Below is a small trained network, with its code and all its weights. Each question gives an input and a class and asks what happens when units are switched off, that is, made to give their printed mean instead of their output.

import numpy as np


def w(rows, s, z=0):
    codes = np.array(rows[::2]) - 128.0
    scale = np.full(codes.shape[1], s)
    scale[-1] = z or s
    return codes * scale


def norm(h):
    return h / np.sqrt((h * h).mean(-1, keepdims=True) + 1e-5)


def f(y):
    return np.maximum(y, 0)


def log_softmax(a):
    a = a - a.max(-1, keepdims=True)
    return a - np.log(np.exp(a).sum(-1, keepdims=True))


def net(x, mask):
    res = np.array(x, float).reshape(1, 3) / 4 @ E
    u = 0
    for l in range(2):
        y = f(norm(res) @ A[l][:, :-1].T + A[l][:, -1])
        res = res + np.where(mask[u : u + 12], y, B[l][:, -1]) @ B[l][:, :-1]
        u += 12
    return log_softmax(norm(res)[-1] @ U[:, :-1].T + U[:, -1])


A, B = {}, {}
E = w([
[81,233,148,226,136],'x0',
[141,83,160,149,232],'x1',
[155,119,2,95,154],'x2',
],0.0067)
A[0] = w([
[129,120,192,154,120,76],'0.n0',
[248,97,166,109,78,17],'0.n1',
[136,125,176,132,89,60],'0.n2',
[153,171,85,150,96,41],'0.n3',
[103,150,93,185,134,115],'0.n4',
[197,55,73,56,135,220],'0.n5',
[185,24,77,121,176,3],'0.n6',
[71,152,68,129,82,77],'0.n7',
[98,171,118,137,144,94],'0.n8',
[40,123,164,102,92,87],'0.n9',
[241,38,120,82,183,99],'0.n10',
[194,72,81,104,182,166],'0.n11',
],0.013,0.0079)
B[0] = w([
[66,108,157,145,123,153],'0.n0',
[232,148,117,184,179,149],'0.n1',
[102,142,198,191,50,143],'0.n2',
[160,163,60,114,94,147],'0.n3',
[174,166,115,185,158,168],'0.n4',
[11,39,73,65,225,245],'0.n5',
[71,99,236,46,9,172],'0.n6',
[144,132,50,113,96,166],'0.n7',
[169,134,106,170,131,151],'0.n8',
[92,90,146,148,99,153],'0.n9',
[129,71,3,68,205,209],'0.n10',
[62,114,160,141,220,207],'0.n11',
],0.012)
A[1] = w([
[158,165,96,126,86,2],'1.n0',
[85,157,127,149,167,175],'1.n1',
[109,71,111,49,117,83],'1.n2',
[130,93,116,62,73,130],'1.n3',
[137,102,160,139,60,126],'1.n4',
[114,85,117,3,154,72],'1.n5',
[91,117,173,107,96,60],'1.n6',
[200,117,147,94,99,28],'1.n7',
[110,128,174,124,74,44],'1.n8',
[104,53,170,93,155,122],'1.n9',
[174,161,112,111,96,62],'1.n10',
[114,162,92,144,105,153],'1.n11',
],0.02,0.0069)
B[1] = w([
[189,187,51,178,89,152],'1.n0',
[166,67,153,104,144,208],'1.n1',
[122,62,94,53,176,221],'1.n2',
[56,63,189,126,203,164],'1.n3',
[50,154,163,100,93,161],'1.n4',
[123,100,9,67,157,254],'1.n5',
[111,161,185,202,97,151],'1.n6',
[136,71,143,63,166,128],'1.n7',
[71,203,183,160,52,153],'1.n8',
[41,181,66,100,51,240],'1.n9',
[183,171,63,196,86,147],'1.n10',
[99,94,115,56,108,180],'1.n11',
],0.014,0.013)
U = w([
[184,222,22,175,56,173],'0',
[30,157,218,158,63,163],'1',
[240,194,200,6,103,2],'2',
[68,65,60,53,171,164],'3',
[204,86,187,208,218,152],'4',
[237,182,194,19,98,2],'5',
[226,193,190,23,108,2],'6',
[224,195,191,23,111,2],'7',
],0.022,0.019)

Each question gives the input, the list of numbers given to net, and the class t.
The units are the neurons (one row each of A and B). Each row of codes is followed by its name. A weight is (code - 128) times the scale printed after its matrix; where a second scale follows, it is the last column's (A, B and U).
mask holds one flag per neuron, layer by layer. A switched-off neuron (its flag False) gives its mean, the last column of its row in B, instead of its output. The means were averaged over made-up inputs and are rounded, as every weight is.
A unit's drop is (log p(t) with every unit on - log p(t) with that unit switched off) / (log p(t) with every unit on - log p(t) with every unit switched off).
unit that matters most: the unit with the biggest drop
top k neurons: the k neurons with the biggest drops, biggest first
k most important neurons of layer l: the k neurons of layer l with the biggest drops, biggest first
drop when u is switched off: that unit's drop, to one decimal
input [3,-7,-3], class 0: top 3 neurons => (0.n5; 0.n11; 0.n6)
input [-4,-2,-6], class 1: unit that matters most => 0.n10
input [5,-1,0], class 0: top 2 neurons => (0.n5; 0.n11)
input [2,5,-5], class 1: 2 most important neurons of layer 0 => (0.n5; 0.n10)
input [6,5,-1], class 4: top 2 neurons => (1.n9; 0.n5)
input [5,6,-2], class 4: top 2 neurons => (0.n5; 1.n9)
input [4,-5,8], class 0: top 2 neurons => (0.n5; 0.n10)
input [5,5,6], class 4: top 3 neurons => (0.n5; 1.n9; 1.n5)
input [8,4,8], class 4: 3 most important neurons of layer 1 => (1.n9; 1.n5; 1.n2)
input [2,-7,-3], class 1: top 2 neurons => (0.n5; 0.n10)
input [5,-3,-2], class 0: top 4 neurons => (0.n5; 0.n11; 0.n6; 1.n2)
input [4,2,2], class 4: top 2 neurons => (1.n9; 1.n5)
input [7,0,-3], class 4: top 3 neurons => (1.n9; 0.n6; 1.n5)
input [5,6,-6], class 4: unit that matters most => 0.n6
input [8,2,-4], class 4: top 2 neurons => (1.n9; 0.n6)
input [1,-7,1], class 0: drop when 0.n5 is switched off => 1.2
input [8,-5,0], class 0: drop when 0.n5 is switched off => 1.0
input [5,0,6], class 0: drop when 0.n5 is switched off => 0.7
